Below is a small trained network, with its code and all its weights. Each question gives an input and a class and asks what happens when units are switched off, that is, made to give their printed mean instead of their output.

import numpy as np


def w(rows, s, z=0):
    codes = np.array(rows[::2]) - 128.0
    scale = np.full(codes.shape[1], s)
    scale[-1] = z or s
    return codes * scale


def f(y):
    return np.maximum(y, 0)


def log_softmax(a):
    a = a - a.max(-1, keepdims=True)
    return a - np.log(np.exp(a).sum(-1, keepdims=True))


def net(x, mask):
    res = np.array(x, float).reshape(1, 6) / 4 @ E
    y = f(res @ A[0][:, :-1].T + A[0][:, -1])
    res = res + np.where(mask, y, B[0][:, -1]) @ B[0][:, :-1]
    return log_softmax(res[-1] @ U[:, :-1].T + U[:, -1])


A, B = {}, {}
E = w([
[50,63,114,156,88,236,183,197],'x0',
[155,2,27,107,229,74,178,169],'x1',
[109,111,131,107,118,119,108,134],'x2',
[125,121,125,122,122,125,116,129],'x3',
[174,22,243,231,148,118,122,123],'x4',
[124,90,89,140,160,205,95,13],'x5',
],0.007)
A[0] = w([
[154,39,214,164,97,104,115,139,73],'N1',
[194,88,202,168,140,86,110,125,90],'N2',
[167,99,78,143,228,100,139,165,3],'N3',
[140,34,90,79,164,77,162,158,24],'N4',
[104,210,240,117,60,148,59,107,29],'N5',
[37,99,136,134,94,166,130,201,230],'N6',
[142,170,182,77,107,36,175,254,227],'N7',
[78,142,79,86,146,188,115,75,128],'N8',
[151,175,181,142,101,209,111,151,77],'N9',
[183,117,90,99,178,136,161,175,29],'N10',
[99,71,89,136,158,181,96,17,178],'N11',
[113,209,22,1,82,129,142,152,38],'N12',
[119,67,174,197,197,172,59,73,170],'N13',
[52,90,114,144,77,240,205,183,113],'N14',
[100,139,183,185,154,86,160,180,162],'N15',
[179,203,147,90,175,10,46,90,68],'N16',
],0.0074,0.004)
B[0] = w([
[114,166,17,192,47,226,142,189,203],'N1',
[105,114,49,192,120,171,109,148,200],'N2',
[36,94,197,134,63,7,180,114,196],'N3',
[110,104,192,115,66,42,209,79,215],'N4',
[93,44,210,111,46,48,224,82,211],'N5',
[150,118,115,111,202,127,51,64,226],'N6',
[215,129,152,29,187,189,96,114,253],'N7',
[188,168,129,68,84,174,174,190,197],'N8',
[109,34,157,120,107,71,157,75,175],'N9',
[106,79,136,118,96,101,190,43,168],'N10',
[206,171,213,76,156,109,122,146,235],'N11',
[121,64,23,212,28,190,132,197,238],'N12',
[184,180,78,63,55,182,122,225,231],'N13',
[68,79,174,189,254,101,74,42,234],'N14',
[223,180,74,61,137,191,145,178,187],'N15',
[81,104,111,220,204,142,18,74,233],'N16',
],0.0066,0.0076)
U = w([
[54,80,218,169,29,25,254,58,14],'0',
[110,133,31,189,46,208,126,177,40],'1',
[157,128,131,96,143,159,115,80,238],'2',
[74,118,153,248,246,114,22,29,28],'3',
[209,168,163,16,154,174,137,126,118],'4',
[129,156,134,130,137,134,137,110,253],'5',
],0.0071,0.0046)

Each question gives the input, the list of numbers given to net, and the class t.
The units are the neurons (one row each of A and B). Each row of codes is followed by its name. A weight is (code - 128) times the scale printed after its matrix; where a second scale follows, it is the last column's (A, B and U).
mask holds one flag per neuron, in row order. A switched-off neuron (its flag False) gives its mean, the last column of its row in B, instead of its output. The means were averaged over made-up inputs and are rounded, as every weight is.
A unit's drop is (log p(t) with every unit on - log p(t) with that unit switched off) / (log p(t) with every unit on - log p(t) with every unit switched off).
The circuit of an input: a set's keep is (log p(t) with only the set's units on - log p(t) with every unit switched off) / (log p(t) with every unit on - log p(t) with every unit switched off). Starting from the 12 units with the biggest drops (on a tie, the unit counted first), units are removed one at a time, each time the one whose removal leaves the highest keep (on an exact tie, the one counted first), for as long as the keep stays at least 0.8.
circuit, biggest first: the units of the circuit, biggest drop first
most important unit: the unit with the biggest drop
top k neurons: the k neurons with the biggest drops, biggest first
drop of u: that unit's drop, to one decimal
input [-7,8,3,-6,-7,-8], class 0: circuit, biggest first => [N3]
input [3,1,3,-4,-2,7], class 4: top 2 neurons => [N11, N8]
input [-8,4,-5,-3,-6,-5], class 3: top 2 neurons => [N16, N13]
input [5,-2,1,-5,4,-3], class 3: top 3 neurons => [N14, N6, N8]
input [-4,8,-5,-8,-3,-3], class 0: top 2 neurons => [N3, N4]
input [0,-8,-6,3,1,-7], class 0: top 3 neurons => [N5, N9, N13]
input [-6,6,8,-2,8,4], class 1: top 3 neurons => [N13, N1, N2]
input [-8,2,4,-8,8,6], class 1: circuit, biggest first => [N13, N1]
input [7,-6,-7,7,3,-8], class 4: top 2 neurons => [N7, N15]
input [0,-1,3,-5,-5,4], class 1: top 2 neurons => [N12, N7]
input [4,7,2,-1,-2,-7], class 0: top 2 neurons => [N4, N3]
input [-7,4,0,-1,-3,-6], class 3: top 3 neurons => [N16, N13, N8]
input [-7,-1,4,7,8,-1], class 1: circuit, biggest first => [N1, N2]
input [7,-2,4,2,-4,-1], class 3: most important unit => N14
input [7,-2,1,4,5,-8], class 4: top 4 neurons => [N15, N7, N16, N12]
input [7,-4,6,0,8,2], class 1: top 4 neurons => [N1, N13, N16, N7]
input [0,2,-3,-5,7,-4], class 1: top 3 neurons => [N1, N2, N11]
input [-4,5,-6,2,6,7], class 4: top 3 neurons => [N13, N11, N12]
input [-5,-1,5,1,7,-6], class 1: top 2 neurons => [N1, N2]
input [-2,3,-1,3,0,8], class 4: most important unit => N11
input [2,-8,2,0,0,0], class 0: drop of N5 => 0.4
input [-7,0,2,-4,7,7], class 1: drop of N2 => 0.2
input [-7,-3,-5,1,-3,4], class 3: drop of N16 => 1.4
input [0,-8,-6,-4,-5,-4], class 0: drop of N9 => 0.1
